Below is a small trained network, with its code and all its weights. Each question gives an input and a target symbol and asks what happens when units are switched off, that is, made to give their printed mean instead of their output.

import numpy as np


def w(rows, s, z=0):
    codes = np.array(rows[::2]) - 128.0
    scale = np.full(codes.shape[1], s)
    scale[-1] = z or s
    return codes * scale


def norm(h):
    return h / np.sqrt((h * h).mean(-1, keepdims=True) + 1e-5)


def f(y):
    return np.maximum(y, 0)


def softmax(a):
    e = np.exp(a - a.max(-1, keepdims=True))
    return e / e.sum(-1, keepdims=True)


def log_softmax(a):
    a = a - a.max(-1, keepdims=True)
    return a - np.log(np.exp(a).sum(-1, keepdims=True))


def net(x, mask):
    ids = ['βδζλμξπτφψω'.index(c) for c in x.split()]
    T = len(ids)
    res = E[ids] + P[:T]
    u = 0
    for l in range(2):
        r = norm(res)
        for j in range(2):
            rows = slice(2 * j, 2 * j + 2)
            q, k, v = (r @ M[l][rows].T for M in (Q, K, V))
            z = softmax(np.where(np.tri(T) > 0, q @ k.T / 2**0.5, -1e9)) @ v
            o = O[l][rows]
            res = res + np.where(mask[u + j], z, o[:, -1]) @ o[:, :-1]
        u += 2
        y = f(norm(res) @ A[l][:, :-1].T + A[l][:, -1])
        res = res + np.where(mask[u : u + 12], y, B[l][:, -1]) @ B[l][:, :-1]
        u += 12
    return log_softmax(norm(res)[-1] @ U[:, :-1].T + U[:, -1])


Q, K, V, O, A, B = {}, {}, {}, {}, {}, {}
E = w([
[28,145,69,130,175,96,166,118],'β',
[102,150,76,87,198,105,48,107],'δ',
[139,143,40,190,83,109,111,2],'ζ',
[121,169,115,160,91,154,67,77],'λ',
[37,125,82,122,188,165,129,161],'μ',
[37,204,95,112,110,125,79,188],'ξ',
[82,132,118,195,77,154,161,130],'π',
[90,123,177,104,62,56,38,88],'τ',
[171,125,162,151,93,161,47,104],'φ',
[109,89,143,196,114,161,100,168],'ψ',
[126,37,129,121,188,146,176,75],'ω',
],0.0072)
P = w([
[48,60,12,161,93,134,60,38],'0',
[138,84,54,171,138,90,95,143],'1',
[132,169,99,197,179,124,97,91],'2',
[33,78,115,113,87,198,81,58],'3',
[152,96,97,142,138,93,132,165],'4',
[148,183,143,171,177,127,133,107],'5',
[41,104,184,89,102,210,117,69],'6',
[159,109,134,104,136,105,164,179],'7',
[164,193,184,148,175,129,163,129],'8',
[45,128,254,61,118,227,143,97],'9',
[159,103,132,125,136,89,147,162],'10',
],0.0067)
Q[0] = w([
[226,71,49,66,89,5,153,155],'0.h1',
[85,68,134,87,85,129,121,97],'0.h1',
[225,106,28,59,114,77,170,191],'0.h2',
[190,199,131,174,191,78,150,142],'0.h2',
],0.012)
K[0] = w([
[113,116,13,254,84,151,74,93],'0.h1',
[228,82,173,198,79,165,126,153],'0.h1',
[126,120,11,214,82,157,69,74],'0.h2',
[41,161,9,86,158,104,90,40],'0.h2',
],0.009)
V[0] = w([
[111,178,86,129,72,128,75,161],'0.h1',
[94,115,197,147,89,2,129,87],'0.h1',
[92,166,117,120,86,151,182,159],'0.h2',
[112,157,78,49,132,76,124,67],'0.h2',
],0.0056)
O[0] = w([
[104,168,255,136,187,69,154,133,251],'0.h1',
[44,59,131,79,101,74,69,160,118],'0.h1',
[53,165,24,162,157,112,107,111,114],'0.h2',
[85,178,155,23,199,165,209,46,83],'0.h2',
],0.0045,0.0024)
A[0] = w([
[74,132,158,156,193,102,104,160,78],'0.n1',
[145,14,117,146,146,95,232,116,114],'0.n2',
[154,175,110,127,136,35,150,81,114],'0.n3',
[133,125,112,43,152,93,84,96,3],'0.n4',
[220,83,125,148,221,158,168,131,184],'0.n5',
[254,94,92,82,208,52,121,125,81],'0.n6',
[109,184,173,124,120,144,117,160,77],'0.n7',
[145,33,97,87,127,169,168,54,165],'0.n8',
[170,169,168,94,74,104,28,96,143],'0.n9',
[120,77,148,44,18,205,136,98,10],'0.n10',
[88,111,195,109,119,238,102,146,145],'0.n11',
[172,124,59,86,194,6,130,182,158],'0.n12',
],0.006,0.0039)
B[0] = w([
[190,62,117,109,100,116,99,146,217],'0.n1',
[61,186,43,162,46,116,166,204,192],'0.n2',
[207,104,88,109,152,94,156,139,177],'0.n3',
[69,152,142,194,122,114,123,163,139],'0.n4',
[134,107,134,55,84,184,27,100,202],'0.n5',
[75,101,194,129,44,203,116,3,156],'0.n6',
[139,114,146,123,157,79,134,114,167],'0.n7',
[132,152,185,112,149,52,69,172,190],'0.n8',
[90,57,96,174,162,147,202,142,203],'0.n9',
[108,161,62,16,233,66,123,215,170],'0.n10',
[153,105,115,176,91,67,141,68,253],'0.n11',
[118,224,150,144,215,175,151,34,195],'0.n12',
],0.006,0.0036)
Q[1] = w([
[2,82,146,121,53,108,105,60],'1.h1',
[67,211,180,172,174,199,103,27],'1.h1',
[114,76,78,39,102,132,166,217],'1.h2',
[37,86,111,77,116,136,115,116],'1.h2',
],0.0083)
K[1] = w([
[161,136,205,153,77,179,168,213],'1.h1',
[69,204,159,29,127,177,194,146],'1.h1',
[41,3,118,253,165,110,53,114],'1.h2',
[24,113,191,182,114,125,138,178],'1.h2',
],0.007)
V[1] = w([
[120,211,143,84,145,96,11,174],'1.h1',
[73,45,118,119,207,237,135,161],'1.h1',
[106,107,123,134,252,222,155,241],'1.h2',
[93,138,251,116,93,225,181,194],'1.h2',
],0.0033)
O[1] = w([
[117,156,200,78,51,151,101,174,129],'1.h1',
[140,77,169,130,231,190,162,178,129],'1.h1',
[1,126,94,99,138,121,120,218,62],'1.h2',
[71,95,50,194,155,140,18,104,3],'1.h2',
],0.0043,0.0032)
A[1] = w([
[254,84,110,121,106,134,41,248,88],'1.n1',
[159,81,62,65,57,94,119,228,163],'1.n2',
[46,101,151,102,161,153,104,104,118],'1.n3',
[157,203,203,139,184,68,80,173,3],'1.n4',
[130,85,169,169,85,58,92,160,121],'1.n5',
[140,61,188,110,110,173,63,74,92],'1.n6',
[97,165,146,80,168,122,151,29,48],'1.n7',
[90,149,197,166,86,191,122,106,149],'1.n8',
[205,125,96,121,214,182,195,149,150],'1.n9',
[227,125,36,168,122,118,147,145,178],'1.n10',
[149,29,136,153,43,178,79,179,33],'1.n11',
[156,201,158,100,192,203,79,158,108],'1.n12',
],0.0066,0.0048)
B[1] = w([
[178,167,41,98,114,30,138,56,184],'1.n1',
[180,130,96,158,208,164,70,151,202],'1.n2',
[200,134,118,170,61,104,135,141,188],'1.n3',
[77,178,245,163,156,36,36,185,157],'1.n4',
[153,117,103,120,183,185,190,118,254],'1.n5',
[78,191,120,119,133,139,178,181,199],'1.n6',
[147,139,155,118,156,212,132,192,197],'1.n7',
[134,105,71,97,140,112,74,125,222],'1.n8',
[65,117,77,82,89,69,98,109,184],'1.n9',
[126,126,187,64,83,146,143,207,215],'1.n10',
[37,99,197,112,159,183,86,129,210],'1.n11',
[117,85,101,254,86,102,155,79,183],'1.n12',
],0.007,0.0047)
U = w([
[34,216,59,64,180,136,193,130,14],'β',
[178,208,163,177,165,232,138,46,141],'δ',
[239,164,172,78,63,98,165,73,252],'ζ',
[77,31,153,25,72,27,130,176,55],'λ',
[120,108,42,211,61,85,115,58,151],'μ',
[110,191,206,176,169,53,73,150,205],'ξ',
[190,151,109,190,102,175,171,244,145],'π',
[194,59,150,171,221,85,239,86,90],'τ',
[39,32,171,134,173,212,83,148,48],'φ',
[205,103,67,79,204,98,40,138,172],'ψ',
[102,175,138,50,2,179,20,153,95],'ω',
],0.0085,0.0031)

Each question gives the input, a string of symbols that net reads in full, and the target symbol t.
The units are the heads (2 rows each of Q, K, V and O) and the neurons (one row each of A and B). Each row of codes is followed by its name. A weight is (code - 128) times the scale printed after its matrix; where a second scale follows, it is the last column's (O, A, B and U).
mask holds one flag per unit, layer by layer, with each layer's heads first. A switched-off unit (its flag False) gives its mean, the last column of its rows in O or B, instead of its output. The means were averaged over made-up inputs and are rounded, as every weight is.
A unit's drop is (log p(t) with every unit on - log p(t) with that unit switched off) / (log p(t) with every unit on - log p(t) with every unit switched off).
The circuit of an input: a set's keep is (log p(t) with only the set's units on - log p(t) with every unit switched off) / (log p(t) with every unit on - log p(t) with every unit switched off). Starting from the 12 units with the biggest drops (on a tie, the unit counted first), units are removed one at a time, each time the one whose removal leaves the highest keep (on an exact tie, the one counted first), for as long as the keep stays at least 0.8.
circuit, biggest first: the units of the circuit, biggest drop first
k most important neurons: the k neurons with the biggest drops, biggest first
top k neurons in layer l: the k neurons of layer l with the biggest drops, biggest first
heads that matter: for each layer, one digit per head in row order, 1 if its drop is at least 0.15 and else 0, layers parted by /
input π π ψ ζ π π μ λ, target λ: circuit, biggest first => 1.n9, 0.n9, 1.n10
input π π β ψ ψ π, target β: circuit, biggest first => 0.h2, 0.n11, 1.n9
input β τ ζ β ψ π δ, target φ: heads that matter => 01 / 00
input λ μ π π ζ τ π ω π λ, target ψ: circuit, biggest first => 0.h1, 0.n10, 1.n2
input π β δ μ π ψ, target μ: heads that matter => 10 / 00
input ω π π π ψ π δ λ π, target δ: heads that matter => 01 / 01
input β λ π π π β δ π ψ, target δ: top 4 neurons in layer 1 => 1.n10, 1.n12, 1.n6, 1.n11
input τ ξ π λ π μ π ψ λ, target μ: 2 most important neurons => 1.n12, 0.n11
input ψ ψ ψ ξ π π ψ λ π, target ξ: heads that matter => 10 / 01
input π μ ω ψ ψ ψ π ψ ψ ξ, target φ: 2 most important neurons => 1.n11, 1.n5
input τ τ λ π τ π β, target λ: circuit, biggest first => 0.h1, 1.n3
input ξ ζ β ψ π π, target β: circuit, biggest first => 0.h2, 1.n9
input τ β π π β δ, target δ: most important neuron => 1.n7
input ξ ξ π π π δ ξ π λ, target ξ: circuit, biggest first => 1.n4
input ψ μ β τ π τ β φ, target φ: 2 most important neurons => 0.n9, 0.n6
input τ π ψ ψ φ π ψ π φ π, target τ: 2 most important neurons => 0.n11, 0.n10
input μ β δ λ λ π π φ π π ω, target ω: 3 most important neurons => 0.n5, 0.n6, 0.n2
input π ξ ω ψ π ξ λ, target μ: top 4 neurons in layer 0 => 0.n11, 0.n9, 0.n5, 0.n12
input ψ π μ τ π λ δ τ π, target τ: heads that matter => 10 / 00
input ψ π δ ψ δ ψ ψ ψ δ λ, target φ: heads that matter => 01 / 00
input ψ ψ ψ φ β φ, target β: heads that matter => 01 / 00
input δ π π, target δ: top neuron in layer 0 => 0.n9
input β π ψ π ψ ω ξ ψ π ζ, target φ: circuit, biggest first => 0.h2, 1.n11, 0.n9
input ζ β τ ψ ζ π β ξ π, target ξ: top 2 neurons in layer 1 => 1.n4, 1.n5
input ξ μ π δ ψ π ψ ψ ξ λ ξ, target ξ: 2 most important neurons => 1.n4, 0.n12
input λ π τ ζ ω π, target ω: heads that matter => 10 / 00
input π β τ ξ, target λ: heads that matter => 11 / 00
input ψ ψ λ π δ ξ τ λ ψ δ, target φ: circuit, biggest first => 0.h2, 0.n9
input ψ λ π ξ β τ, target τ: circuit, biggest first => 0.n9
